Below are the code and all the weights of a small trained network. Each question names an input and a target symbol and asks about switching units off, where a switched-off unit gives its printed mean instead of its output.

import numpy as np


def w(rows, s, z=0):
    codes = np.array(rows[::2]) - 128.0
    scale = np.full(codes.shape[1], s)
    scale[-1] = z or s
    return codes * scale


def f(y):
    return np.maximum(y, 0)


def softmax(a):
    e = np.exp(a - a.max(-1, keepdims=True))
    return e / e.sum(-1, keepdims=True)


def log_softmax(a):
    a = a - a.max(-1, keepdims=True)
    return a - np.log(np.exp(a).sum(-1, keepdims=True))


def net(x, mask):
    ids = ['ΓΦαβδεζηθλμπστψω'.index(c) for c in x.split()]
    T = len(ids)
    res = E[ids] + P[:T]
    u = 0
    for l in range(2):
        r = res
        for j in range(3):
            rows = slice(2 * j, 2 * j + 2)
            q, k, v = (r @ M[l][rows].T for M in (Q, K, V))
            z = softmax(np.where(np.tri(T) > 0, q @ k.T / 2**0.5, -1e9)) @ v
            o = O[l][rows]
            res = res + np.where(mask[u + j], z, o[:, -1]) @ o[:, :-1]
        u += 3
        y = f(res @ A[l][:, :-1].T + A[l][:, -1])
        res = res + np.where(mask[u : u + 8], y, B[l][:, -1]) @ B[l][:, :-1]
        u += 8
    return log_softmax(res[-1] @ U[:, :-1].T + U[:, -1])


Q, K, V, O, A, B = {}, {}, {}, {}, {}, {}
E = w([
[162,113,149,120,103],'Γ',
[106,175,125,2,103],'Φ',
[117,137,61,149,154],'α',
[150,109,122,87,144],'β',
[97,126,126,179,93],'δ',
[135,78,166,79,164],'ε',
[173,165,99,145,101],'ζ',
[69,70,136,213,154],'η',
[99,119,69,131,132],'θ',
[121,103,168,188,125],'λ',
[57,161,114,155,128],'μ',
[97,144,116,194,159],'π',
[117,133,156,129,167],'σ',
[72,97,99,124,128],'τ',
[214,131,173,124,145],'ψ',
[156,145,117,87,150],'ω',
],0.022)
P = w([
[103,78,140,176,118],'0',
[124,167,116,141,178],'1',
[143,160,158,160,109],'2',
[150,129,72,109,193],'3',
[130,130,157,171,98],'4',
[134,104,66,100,214],'5',
[109,68,147,170,99],'6',
[165,132,92,80,255],'7',
[126,108,137,161,71],'8',
],0.01)
Q[0] = w([
[132,92,64,151,188],'L0H0',
[185,171,120,171,2],'L0H0',
[122,89,208,117,52],'L0H1',
[119,142,155,138,85],'L0H1',
[122,215,117,129,123],'L0H2',
[49,116,76,94,192],'L0H2',
],0.0088)
K[0] = w([
[154,109,39,107,120],'L0H0',
[115,164,224,194,122],'L0H0',
[180,57,208,204,158],'L0H1',
[153,72,120,255,71],'L0H1',
[93,164,180,246,152],'L0H2',
[26,51,59,82,188],'L0H2',
],0.0082)
V[0] = w([
[113,188,220,63,82],'L0H0',
[115,126,125,133,78],'L0H0',
[139,155,18,122,222],'L0H1',
[138,145,119,253,226],'L0H1',
[205,146,103,94,147],'L0H2',
[170,194,129,167,153],'L0H2',
],0.0051)
O[0] = w([
[123,131,166,5,80,23],'L0H0',
[117,146,114,30,55,131],'L0H0',
[117,95,53,129,221,202],'L0H1',
[135,117,158,254,150,252],'L0H1',
[206,110,116,193,183,112],'L0H2',
[124,64,237,181,129,195],'L0H2',
],0.0058,0.0029)
A[0] = w([
[53,181,79,183,147,138],'L0N0',
[88,88,166,156,36,206],'L0N1',
[122,103,2,136,168,122],'L0N2',
[214,79,102,79,193,185],'L0N3',
[86,116,100,90,142,112],'L0N4',
[206,99,68,195,157,253],'L0N5',
[131,54,152,57,167,133],'L0N6',
[89,204,137,89,138,172],'L0N7',
],0.008,0.0034)
B[0] = w([
[107,180,79,171,189,199],'L0N0',
[77,85,162,103,55,176],'L0N1',
[197,134,121,99,131,191],'L0N2',
[47,143,140,155,199,169],'L0N3',
[192,61,67,128,146,140],'L0N4',
[161,196,132,150,70,246],'L0N5',
[67,214,170,153,2,142],'L0N6',
[116,55,139,133,179,145],'L0N7',
],0.0072,0.011)
Q[1] = w([
[119,92,238,130,57],'L1H0',
[159,103,109,199,70],'L1H0',
[144,39,135,40,85],'L1H1',
[123,88,197,93,204],'L1H1',
[188,108,120,177,168],'L1H2',
[131,132,253,63,88],'L1H2',
],0.0057)
K[1] = w([
[98,125,157,43,151],'L1H0',
[174,223,100,140,68],'L1H0',
[127,160,238,202,53],'L1H1',
[27,3,148,125,161],'L1H1',
[108,179,131,149,117],'L1H2',
[110,122,248,108,23],'L1H2',
],0.006)
V[1] = w([
[94,227,146,132,92],'L1H0',
[120,207,148,112,254],'L1H0',
[170,116,139,114,105],'L1H1',
[158,153,134,125,83],'L1H1',
[129,131,84,111,144],'L1H2',
[111,168,85,131,90],'L1H2',
],0.0096)
O[1] = w([
[89,245,212,88,171,255],'L1H0',
[90,97,114,136,156,158],'L1H0',
[148,252,93,121,87,75],'L1H1',
[103,133,89,102,19,145],'L1H1',
[124,66,27,177,101,151],'L1H2',
[75,254,102,145,166,217],'L1H2',
],0.0043,0.007)
A[1] = w([
[177,97,178,232,171,13],'L1N0',
[163,103,90,194,128,218],'L1N1',
[127,33,121,155,45,198],'L1N2',
[186,114,118,195,135,112],'L1N3',
[186,57,208,111,87,99],'L1N4',
[245,74,211,92,147,233],'L1N5',
[165,142,214,95,2,252],'L1N6',
[229,208,189,95,114,114],'L1N7',
],0.0091,0.0031)
B[1] = w([
[226,31,136,132,119,216],'L1N0',
[188,174,138,59,109,239],'L1N1',
[48,112,135,129,124,162],'L1N2',
[184,164,86,152,66,215],'L1N3',
[50,82,52,102,167,153],'L1N4',
[69,95,36,159,166,150],'L1N5',
[183,42,209,111,138,255],'L1N6',
[73,65,45,1,96,234],'L1N7',
],0.0075,0.0078)
U = w([
[161,71,107,99,159,26],'Γ',
[139,91,189,130,133,133],'Φ',
[160,116,142,195,103,2],'α',
[132,125,136,131,198,106],'β',
[110,108,170,98,148,132],'δ',
[145,180,200,127,126,133],'ε',
[192,155,142,153,170,162],'ζ',
[158,114,169,93,140,171],'η',
[56,150,145,154,134,158],'θ',
[82,121,104,73,142,177],'λ',
[137,77,117,98,122,28],'μ',
[135,167,100,100,109,163],'π',
[247,152,228,105,79,90],'σ',
[161,116,141,122,170,203],'τ',
[116,143,194,147,89,174],'ψ',
[176,164,128,150,145,188],'ω',
],0.012,0.0038)

Each question gives the input, a string of symbols that net reads in full, and the target symbol t.
The units are the heads (2 rows each of Q, K, V and O) and the neurons (one row each of A and B). Each row of codes is followed by its name. A weight is (code - 128) times the scale printed after its matrix; where a second scale follows, it is the last column's (O, A, B and U).
mask holds one flag per unit, layer by layer, with each layer's heads first. A switched-off unit (its flag False) gives its mean, the last column of its rows in O or B, instead of its output. The means were averaged over made-up inputs and are rounded, as every weight is.
A unit's drop is (log p(t) with every unit on - log p(t) with that unit switched off) / (log p(t) with every unit on - log p(t) with every unit switched off).
most important unit: the unit with the biggest drop
top k neurons: the k neurons with the biggest drops, biggest first
top k neurons in layer l: the k neurons of layer l with the biggest drops, biggest first
drop of u: that unit's drop, to one decimal
input α μ θ λ δ μ λ, target Φ: top 2 neurons in layer 0 : [L0N1; L0N0]
input ψ ζ λ λ ζ θ β θ, target ω: most important unit : L0N5
input θ α β σ, target ζ: top 2 neurons : [L1N7; L0N1]
input θ α ε ψ, target ζ: top 2 neurons : [L0N3; L1N6]
input η η μ μ μ ε λ μ, target β: top 3 neurons : [L0N0; L0N5; L0N7]
input μ ζ τ ζ μ η λ ψ δ, target ψ: top 2 neurons in layer 0 : [L0N1; L0N2]
input μ Φ ψ ε λ α η, target α: top 3 neurons in layer 1 : [L1N0; L1N7; L1N3]
input μ μ ζ β ζ μ β η η, target α: top 2 neurons : [L1N0; L1N7]
input ζ ζ ζ ζ, target π: top 3 neurons : [L1N7; L0N5; L1N6]
input Γ μ α β π, target ζ: top 3 neurons : [L0N0; L1N7; L1N0]
input μ ζ ζ λ, target σ: top 2 neurons : [L1N0; L0N0]
input α α ζ ζ Γ λ ψ δ, target ζ: top 2 neurons in layer 0 : [L0N1; L0N0]
input σ ζ α ζ α, target ω: top 2 neurons in layer 1 : [L1N6; L1N7]
input λ Φ μ, target θ: top neuron in layer 0 : [L0N5]
input ε μ π λ, target σ: top 2 neurons in layer 1 : [L1N0; L1N7]
input μ Φ ψ β ζ ψ δ ω, target λ: top 2 neurons : [L0N6; L1N6]
input ε ζ λ, target Φ: top 2 neurons in layer 1 : [L1N6; L1N4]
input ζ ψ ζ Φ μ λ ζ ζ, target λ: top 2 neurons in layer 0 : [L0N0; L0N2]
input η ω τ ζ α λ ζ, target σ: top 2 neurons in layer 0 : [L0N5; L0N3]
input η μ ζ Φ ζ λ ζ ζ, target λ: most important unit : L0H1
input μ α ζ η, target ζ: drop of L0H1 : 0.1
input ζ β μ μ ζ η α π, target ζ: drop of L1N2 : 0.0
input δ λ Φ η ζ ψ, target λ: drop of L0H1 : 0.3
